Below is a small trained network, with its code and all its weights. Each question gives an input and a target symbol and asks what happens when units are switched off, that is, made to give their printed mean instead of their output.

import numpy as np


def w(rows, s, z=0):
    codes = np.array(rows[::2]) - 128.0
    scale = np.full(codes.shape[1], s)
    scale[-1] = z or s
    return codes * scale


def f(y):
    return y / 2 * (1 + np.tanh(0.7978845608 * (y + 0.044715 * y**3)))


def softmax(a):
    e = np.exp(a - a.max(-1, keepdims=True))
    return e / e.sum(-1, keepdims=True)


def log_softmax(a):
    a = a - a.max(-1, keepdims=True)
    return a - np.log(np.exp(a).sum(-1, keepdims=True))


def net(x, mask):
    ids = ['ΘΩαβγδζηλσφ'.index(c) for c in x.split()]
    T = len(ids)
    res = E[ids] + P[:T]
    u = 0
    for l in range(2):
        q, k, v = (res @ M[l].T for M in (Q, K, V))
        z = softmax(np.where(np.tri(T) > 0, q @ k.T / 3**0.5, -1e9)) @ v
        res = res + np.where(mask[u], z, O[l][:, -1]) @ O[l][:, :-1]
        u += 1
        y = f(res @ A[l][:, :-1].T + A[l][:, -1])
        res = res + np.where(mask[u : u + 4], y, B[l][:, -1]) @ B[l][:, :-1]
        u += 4
    return log_softmax(res[-1] @ U[:, :-1].T + U[:, -1])


Q, K, V, O, A, B = {}, {}, {}, {}, {}, {}
E = w([
[156,113,59,83],'Θ',
[121,147,85,108],'Ω',
[113,138,120,157],'α',
[161,69,97,97],'β',
[113,93,129,97],'γ',
[95,124,112,126],'δ',
[174,96,135,161],'ζ',
[117,107,152,157],'η',
[251,160,134,162],'λ',
[134,75,86,105],'σ',
[160,77,143,100],'φ',
],0.024)
P = w([
[144,48,95,213],'0',
[219,165,105,64],'1',
[128,84,33,162],'2',
[131,102,129,126],'3',
[250,153,85,104],'4',
[106,100,70,174],'5',
[123,108,146,141],'6',
[176,198,151,64],'7',
[129,89,34,196],'8',
[80,126,199,130],'9',
[230,177,132,79],'10',
[112,105,66,195],'11',
[79,129,207,140],'12',
[236,179,142,98],'13',
],0.012)
Q[0] = w([
[226,207,148,2],'L0H0',
[24,219,226,134],'L0H0',
[184,98,231,140],'L0H0',
],0.0062)
K[0] = w([
[204,2,118,100],'L0H0',
[99,196,205,23],'L0H0',
[181,133,241,108],'L0H0',
],0.0068)
V[0] = w([
[106,2,162,53],'L0H0',
[98,163,115,227],'L0H0',
[99,173,230,81],'L0H0',
],0.01)
O[0] = w([
[126,84,148,131,149],'L0H0',
[75,97,185,248,132],'L0H0',
[78,111,136,38,7],'L0H0',
],0.011,0.014)
A[0] = w([
[254,170,156,166,213],'L0N0',
[247,155,141,141,252],'L0N1',
[113,63,125,135,135],'L0N2',
[172,133,164,150,159],'L0N3',
],0.01,0.0028)
B[0] = w([
[16,195,168,76,251],'L0N0',
[48,113,158,28,236],'L0N1',
[37,2,175,145,137],'L0N2',
[162,107,158,66,169],'L0N3',
],0.0081,0.023)
Q[1] = w([
[151,103,99,34],'L1H0',
[121,93,3,92],'L1H0',
[154,108,114,255],'L1H0',
],0.0074)
K[1] = w([
[71,118,80,27],'L1H0',
[227,254,35,94],'L1H0',
[161,188,63,40],'L1H0',
],0.0078)
V[1] = w([
[69,89,25,198],'L1H0',
[79,126,254,220],'L1H0',
[114,40,204,89],'L1H0',
],0.0081)
O[1] = w([
[229,139,145,61,137],'L1H0',
[122,174,190,185,249],'L1H0',
[165,2,216,127,222],'L1H0',
],0.0081,0.02)
A[1] = w([
[135,172,34,233,167],'L1N0',
[103,180,139,33,2],'L1N1',
[167,14,2,223,137],'L1N2',
[181,124,181,90,25],'L1N3',
],0.0083,0.0029)
B[1] = w([
[200,254,127,48,143],'L1N0',
[152,164,32,223,246],'L1N1',
[190,103,59,128,146],'L1N2',
[157,35,40,183,225],'L1N3',
],0.0087,0.011)
U = w([
[25,118,113,88,209],'Θ',
[110,177,171,46,172],'Ω',
[185,186,188,191,44],'α',
[83,58,136,114,83],'β',
[163,56,112,175,150],'γ',
[207,113,131,195,121],'δ',
[94,127,254,83,171],'ζ',
[164,94,166,219,93],'η',
[43,126,146,199,1],'λ',
[119,61,121,182,132],'σ',
[103,67,173,103,90],'φ',
],0.0092,0.0051)

Each question gives the input, a string of symbols that net reads in full, and the target symbol t.
The units are the heads (3 rows each of Q, K, V and O) and the neurons (one row each of A and B). Each row of codes is followed by its name. A weight is (code - 128) times the scale printed after its matrix; where a second scale follows, it is the last column's (O, A, B and U).
mask holds one flag per unit, layer by layer, with each layer's heads first. A switched-off unit (its flag False) gives its mean, the last column of its rows in O or B, instead of its output. The means were averaged over made-up inputs and are rounded, as every weight is.
A unit's drop is (log p(t) with every unit on - log p(t) with that unit switched off) / (log p(t) with every unit on - log p(t) with every unit switched off).
The circuit of an input: a set's keep is (log p(t) with only the set's units on - log p(t) with every unit switched off) / (log p(t) with every unit on - log p(t) with every unit switched off). Starting from all 10 units, units are removed one at a time, each time the one whose removal leaves the highest keep (on an exact tie, the one counted first), for as long as the keep stays at least 0.8.
units of the circuit, in order: the units of the circuit, biggest drop first
unit that matters most: the unit with the biggest drop
top k neurons: the k neurons with the biggest drops, biggest first
top k neurons in layer l: the k neurons of layer l with the biggest drops, biggest first
input Θ α Θ Θ Θ ζ ζ ζ ζ ζ ζ Θ α β, target Θ: units of the circuit, in order -> (L1N1, L0N1, L0N0, L1H0)
input Θ ζ ζ ζ α Θ Θ α Θ α Θ, target Θ: top 2 neurons -> (L1N1, L0N1)
input α ζ ζ Θ ζ ζ δ ζ α ζ γ, target α: units of the circuit, in order -> (L0H0, L1H0, L1N1)
input Θ ζ Θ Θ γ α ζ ζ γ φ φ, target Θ: unit that matters most -> L0N1
input ζ ζ φ ζ ζ η α, target η: top 3 neurons -> (L0N0, L0N1, L0N2)
input α Θ α δ Θ γ γ ζ ζ Θ ζ, target α: units of the circuit, in order -> (L1N1, L1H0, L0H0, L0N1)
input ζ β η ζ Θ η, target η: units of the circuit, in order -> (L0N1, L0N0)
input Θ γ ζ Ω ζ α ζ η Θ α Θ ζ α Ω, target Θ: units of the circuit, in order -> (L0N1, L1H0)
input α ζ γ Ω ζ Θ γ ζ, target α: units of the circuit, in order -> (L1N1, L1H0, L0H0)
input Θ Ω λ Θ γ α ζ ζ α, target α: units of the circuit, in order -> (L0N1, L0H0, L1N0, L1H0)
input γ φ Θ ζ δ α ζ η, target γ: top 3 neurons -> (L1N3, L0N2, L0N0)
input α β Θ Θ Θ α ζ ζ λ η γ α α φ, target α: units of the circuit, in order -> (L1N1, L1H0, L0H0, L0N1)
input δ α ζ α Ω γ ζ α β δ Θ, target δ: top 2 neurons in layer 1 -> (L1N1, L1N3)
input α ζ Θ α α α δ ζ ζ Ω α Θ Ω, target α: units of the circuit, in order -> (L0N1, L1H0, L0H0)
input Θ η ζ Θ ζ Θ α Ω Ω ζ ζ ζ Ω φ, target Θ: unit that matters most -> L1N1
input λ ζ γ ζ α Ω, target Ω: top 3 neurons in layer 1 -> (L1N0, L1N1, L1N3)
input α δ Θ Θ ζ δ ζ ζ α α ζ δ, target δ: top 3 neurons -> (L0N0, L0N1, L1N2)
input η α ζ ζ ζ Ω Θ δ ζ α Ω Ω ζ φ, target η: units of the circuit, in order -> (L1N3, L1H0, L0H0)
input ζ β α α α, target ζ: units of the circuit, in order -> (L1H0, L0H0, L1N1, L0N2)
input ζ ζ γ, target γ: units of the circuit, in order -> (L0N0)
input α ζ η ζ Θ ζ γ ζ α ζ α γ ζ Ω, target α: top 3 neurons -> (L1N1, L0N1, L0N2)
input δ σ ζ ζ Θ β ζ ζ, target δ: top 2 neurons -> (L1N1, L1N3)
input Θ γ δ Ω γ ζ Θ ζ ζ β β, target Θ: units of the circuit, in order -> (L0N1, L1H0)
input β ζ Θ δ ζ ζ Ω ζ ζ ζ γ σ φ, target φ: units of the circuit, in order -> (L0H0, L1H0, L0N2, L1N3)
input Θ ζ Θ ζ ζ ζ Θ ζ λ Θ α, target Θ: top 2 neurons -> (L1N1, L0N1)
input η α η ζ ζ Θ ζ γ ζ δ α γ ζ, target η: top 2 neurons -> (L1N3, L0N0)
input δ ζ Ω β ζ ζ ζ η, target δ: top 2 neurons in layer 1 -> (L1N3, L1N1)
